Here is a tiny trained network, its code and every weight. The questions are about switching its units off for an input and a target symbol, where a switched-off unit gives its printed mean instead of its output.

import numpy as np


def w(rows, s, z=0):
    codes = np.array(rows[::2]) - 128.0
    scale = np.full(codes.shape[1], s)
    scale[-1] = z or s
    return codes * scale


def f(y):
    return y / 2 * (1 + np.tanh(0.7978845608 * (y + 0.044715 * y**3)))


def softmax(a):
    e = np.exp(a - a.max(-1, keepdims=True))
    return e / e.sum(-1, keepdims=True)


def log_softmax(a):
    a = a - a.max(-1, keepdims=True)
    return a - np.log(np.exp(a).sum(-1, keepdims=True))


def net(x, mask):
    ids = ['βγδεζηθμξπστφψω'.index(c) for c in x.split()]
    T = len(ids)
    res = E[ids] + P[:T]
    u = 0
    for l in range(2):
        q, k, v = (res @ M[l].T for M in (Q, K, V))
        z = softmax(np.where(np.tri(T) > 0, q @ k.T / 3**0.5, -1e9)) @ v
        res = res + np.where(mask[u], z, O[l][:, -1]) @ O[l][:, :-1]
        u += 1
        y = f(res @ A[l][:, :-1].T + A[l][:, -1])
        res = res + np.where(mask[u : u + 4], y, B[l][:, -1]) @ B[l][:, :-1]
        u += 4
    return log_softmax(res[-1] @ U[:, :-1].T + U[:, -1])


Q, K, V, O, A, B = {}, {}, {}, {}, {}, {}
E = w([
[225,129,193,54,173,155,64,88,152,125],'β',
[124,177,123,29,90,108,41,69,77,122],'γ',
[204,15,132,242,123,154,134,149,149,223],'δ',
[115,142,52,12,118,160,106,82,61,95],'ε',
[92,65,112,78,149,144,20,131,122,217],'ζ',
[182,181,157,51,77,79,132,87,97,89],'η',
[147,124,154,171,107,83,203,156,161,179],'θ',
[76,199,128,124,183,124,103,121,105,64],'μ',
[148,140,195,112,27,26,81,122,135,217],'ξ',
[106,49,40,88,44,78,147,140,75,206],'π',
[189,39,107,147,136,59,53,117,67,87],'σ',
[132,196,163,197,120,90,205,123,139,80],'τ',
[254,103,94,92,64,113,188,103,77,104],'φ',
[181,35,34,61,176,200,120,106,86,112],'ψ',
[83,154,177,145,160,89,24,115,130,137],'ω',
],0.0043)
P = w([
[145,138,118,67,83,121,129,112,156,157],'0',
[141,114,164,97,146,118,150,86,70,162],'1',
[167,164,84,119,83,113,85,202,153,121],'2',
[131,95,116,139,135,96,130,3,125,150],'3',
[160,133,165,133,140,130,114,217,41,121],'4',
[147,122,51,172,100,88,85,61,198,113],'5',
[131,95,195,153,174,125,151,88,2,142],'6',
[204,183,61,152,115,156,62,194,171,101],'7',
],0.0044)
Q[0] = w([
[118,93,208,95,167,139,169,140,3,148],'0.h0',
[155,106,157,121,132,105,154,62,130,139],'0.h0',
[100,103,138,104,137,116,161,20,152,163],'0.h0',
],0.035)
K[0] = w([
[117,132,60,139,102,114,117,53,254,122],'0.h0',
[130,146,88,127,100,156,116,194,156,130],'0.h0',
[178,164,99,110,103,133,79,227,176,86],'0.h0',
],0.029)
V[0] = w([
[114,82,131,196,199,129,118,150,145,87],'0.h0',
[104,136,151,129,180,230,157,146,208,149],'0.h0',
[6,117,40,135,115,130,192,159,99,149],'0.h0',
],0.021)
O[0] = w([
[120,89,180,207,139,183,119,137,166,85,72],'0.h0',
[112,76,196,39,61,138,141,134,177,83,3],'0.h0',
[2,94,50,135,138,140,183,179,130,123,51],'0.h0',
],0.0097,0.0052)
A[0] = w([
[39,58,159,123,90,201,177,194,206,72,2],'0.n0',
[32,36,159,120,109,196,182,200,189,120,21],'0.n1',
[23,92,193,45,53,164,148,170,187,8,43],'0.n2',
[23,53,155,137,96,201,187,199,182,81,29],'0.n3',
],0.013,0.0017)
B[0] = w([
[109,138,141,97,106,138,148,141,115,133,22],'0.n0',
[78,148,109,47,95,125,128,122,139,137,2],'0.n1',
[111,78,179,254,147,201,138,151,154,66,37],'0.n2',
[108,129,102,73,96,137,154,140,125,149,12],'0.n3',
],0.0068,0.00036)
Q[1] = w([
[164,186,62,136,74,147,53,252,209,98],'1.h0',
[150,125,191,134,161,173,127,253,12,132],'1.h0',
[97,114,204,86,155,119,192,134,29,164],'1.h0',
],0.025)
K[1] = w([
[98,96,196,111,164,134,183,78,45,172],'1.h0',
[100,97,112,159,132,104,133,4,161,118],'1.h0',
[129,135,76,116,107,116,117,81,202,148],'1.h0',
],0.03)
V[1] = w([
[168,6,66,96,139,192,65,114,95,171],'1.h0',
[75,106,171,162,98,63,59,154,171,235],'1.h0',
[48,184,143,89,174,153,5,104,109,79],'1.h0',
],0.019)
O[1] = w([
[116,118,107,131,185,76,151,8,206,91,253],'1.h0',
[182,184,59,124,120,172,106,175,234,101,202],'1.h0',
[192,70,106,126,146,25,185,207,146,105,93],'1.h0',
],0.013,0.0038)
A[1] = w([
[198,86,124,92,121,100,161,233,127,129,129],'1.n0',
[85,127,130,113,98,236,91,172,84,143,251],'1.n1',
[74,75,113,94,158,57,203,218,53,92,154],'1.n2',
[163,112,133,116,123,112,109,204,10,157,134],'1.n3',
],0.012,0.0014)
B[1] = w([
[38,179,162,133,177,77,11,107,75,44,244],'1.n0',
[143,159,88,189,3,5,143,72,136,67,205],'1.n1',
[154,51,76,146,20,130,28,105,183,249,206],'1.n2',
[104,206,189,104,231,126,211,136,236,191,250],'1.n3',
],0.0073,0.011)
U = w([
[217,97,203,78,95,122,124,132,112,114,108],'β',
[144,173,101,96,140,85,106,84,130,143,253],'γ',
[104,128,176,102,114,203,112,111,183,105,89],'δ',
[140,71,99,122,100,123,142,140,114,160,102],'ε',
[146,94,84,93,132,112,174,161,197,83,78],'ζ',
[143,138,151,86,167,155,165,158,108,157,106],'η',
[120,118,111,137,57,135,117,134,90,97,84],'θ',
[73,92,171,120,121,135,96,169,143,150,94],'μ',
[188,155,83,102,118,168,112,183,104,157,87],'ξ',
[33,132,41,127,152,154,164,155,112,136,85],'π',
[167,120,135,254,164,129,122,122,128,133,180],'σ',
[97,141,167,138,99,120,190,158,150,121,88],'τ',
[106,134,152,127,127,156,117,115,19,158,84],'φ',
[60,61,171,96,146,106,181,97,118,86,94],'ψ',
[103,129,135,116,151,117,110,174,91,69,123],'ω',
],0.0057,0.0045)

Each question gives the input, a string of symbols that net reads in full, and the target symbol t.
The units are the heads (3 rows each of Q, K, V and O) and the neurons (one row each of A and B). Each row of codes is followed by its name. A weight is (code - 128) times the scale printed after its matrix; where a second scale follows, it is the last column's (O, A, B and U).
mask holds one flag per unit, layer by layer, with each layer's heads first. A switched-off unit (its flag False) gives its mean, the last column of its rows in O or B, instead of its output. The means were averaged over made-up inputs and are rounded, as every weight is.
A unit's drop is (log p(t) with every unit on - log p(t) with that unit switched off) / (log p(t) with every unit on - log p(t) with every unit switched off).
The circuit of an input: a set's keep is (log p(t) with only the set's units on - log p(t) with every unit switched off) / (log p(t) with every unit on - log p(t) with every unit switched off). Starting from all 10 units, units are removed one at a time, each time the one whose removal leaves the highest keep (on an exact tie, the one counted first), for as long as the keep stays at least 0.8.
units of the circuit, in order: the units of the circuit, biggest drop first
top k neurons: the k neurons with the biggest drops, biggest first
k most important neurons of layer l: the k neurons of layer l with the biggest drops, biggest first
drop of u: that unit's drop, to one decimal
input δ ψ ξ η τ φ, target τ: units of the circuit, in order	[1.h0, 1.n3, 1.n1]
input ω δ μ, target δ: units of the circuit, in order	[1.h0, 0.h0]
input η θ δ ξ, target δ: units of the circuit, in order	[1.h0, 0.h0]
input ψ μ γ ζ θ θ, target θ: units of the circuit, in order	[1.h0, 1.n1, 1.n3]
input σ γ τ ξ ω ω, target ω: top 2 neurons	[1.n0, 1.n2]
input δ δ τ δ η δ τ τ, target τ: units of the circuit, in order	[1.h0, 1.n3, 1.n1, 0.h0]
input τ ω π μ, target π: units of the circuit, in order	[0.h0]
input δ ω τ σ, target τ: top 2 neurons	[1.n3, 1.n1]
input σ μ ε ξ, target ε: units of the circuit, in order	[1.h0, 1.n2, 0.h0, 1.n0]
input θ ψ θ τ γ σ γ, target σ: 2 most important neurons of layer 1	[1.n0, 1.n3]
input σ δ φ μ, target φ: units of the circuit, in order	[1.h0, 1.n3]
input τ ω π, target ω: units of the circuit, in order	[1.h0, 1.n0]
input ψ μ ξ β ψ μ ω, target μ: top 2 neurons	[1.n2, 1.n0]
input ω σ π δ β θ σ ψ, target σ: units of the circuit, in order	[0.h0]
input θ θ τ, target θ: top 2 neurons	[1.n1, 1.n3]
input ω μ γ μ μ π ω μ, target ω: top 2 neurons	[1.n0, 1.n2]
input σ δ δ τ η, target τ: units of the circuit, in order	[1.h0, 1.n3, 1.n1, 1.n0]
input ψ τ μ ψ, target μ: top 4 neurons	[1.n2, 1.n0, 1.n1, 1.n3]
input τ γ η δ, target η: 2 most important neurons of layer 1	[1.n3, 1.n1]
input μ ζ ω, target ζ: units of the circuit, in order	[1.h0, 1.n0]
input δ τ γ, target τ: most important neuron of layer 1	[1.n3]
input δ γ δ φ η, target φ: 2 most important neurons of layer 1	[1.n3, 1.n1]
input η τ δ ξ μ μ, target μ: top 2 neurons	[1.n2, 1.n0]
input δ φ τ μ δ, target μ: top 4 neurons	[1.n2, 1.n0, 1.n1, 1.n3]
input ψ τ ξ θ ε δ, target ε: top 3 neurons	[1.n2, 1.n0, 1.n3]
input μ τ ψ β σ θ γ, target θ: 2 most important neurons of layer 1	[1.n1, 1.n3]
input ξ μ δ ξ, target δ: most important neuron of layer 1	[1.n1]
input η ω ψ δ ω, target δ: drop of 1.h0	0.7
input π σ τ ζ ξ τ ψ, target τ: drop of 1.n1	0.3
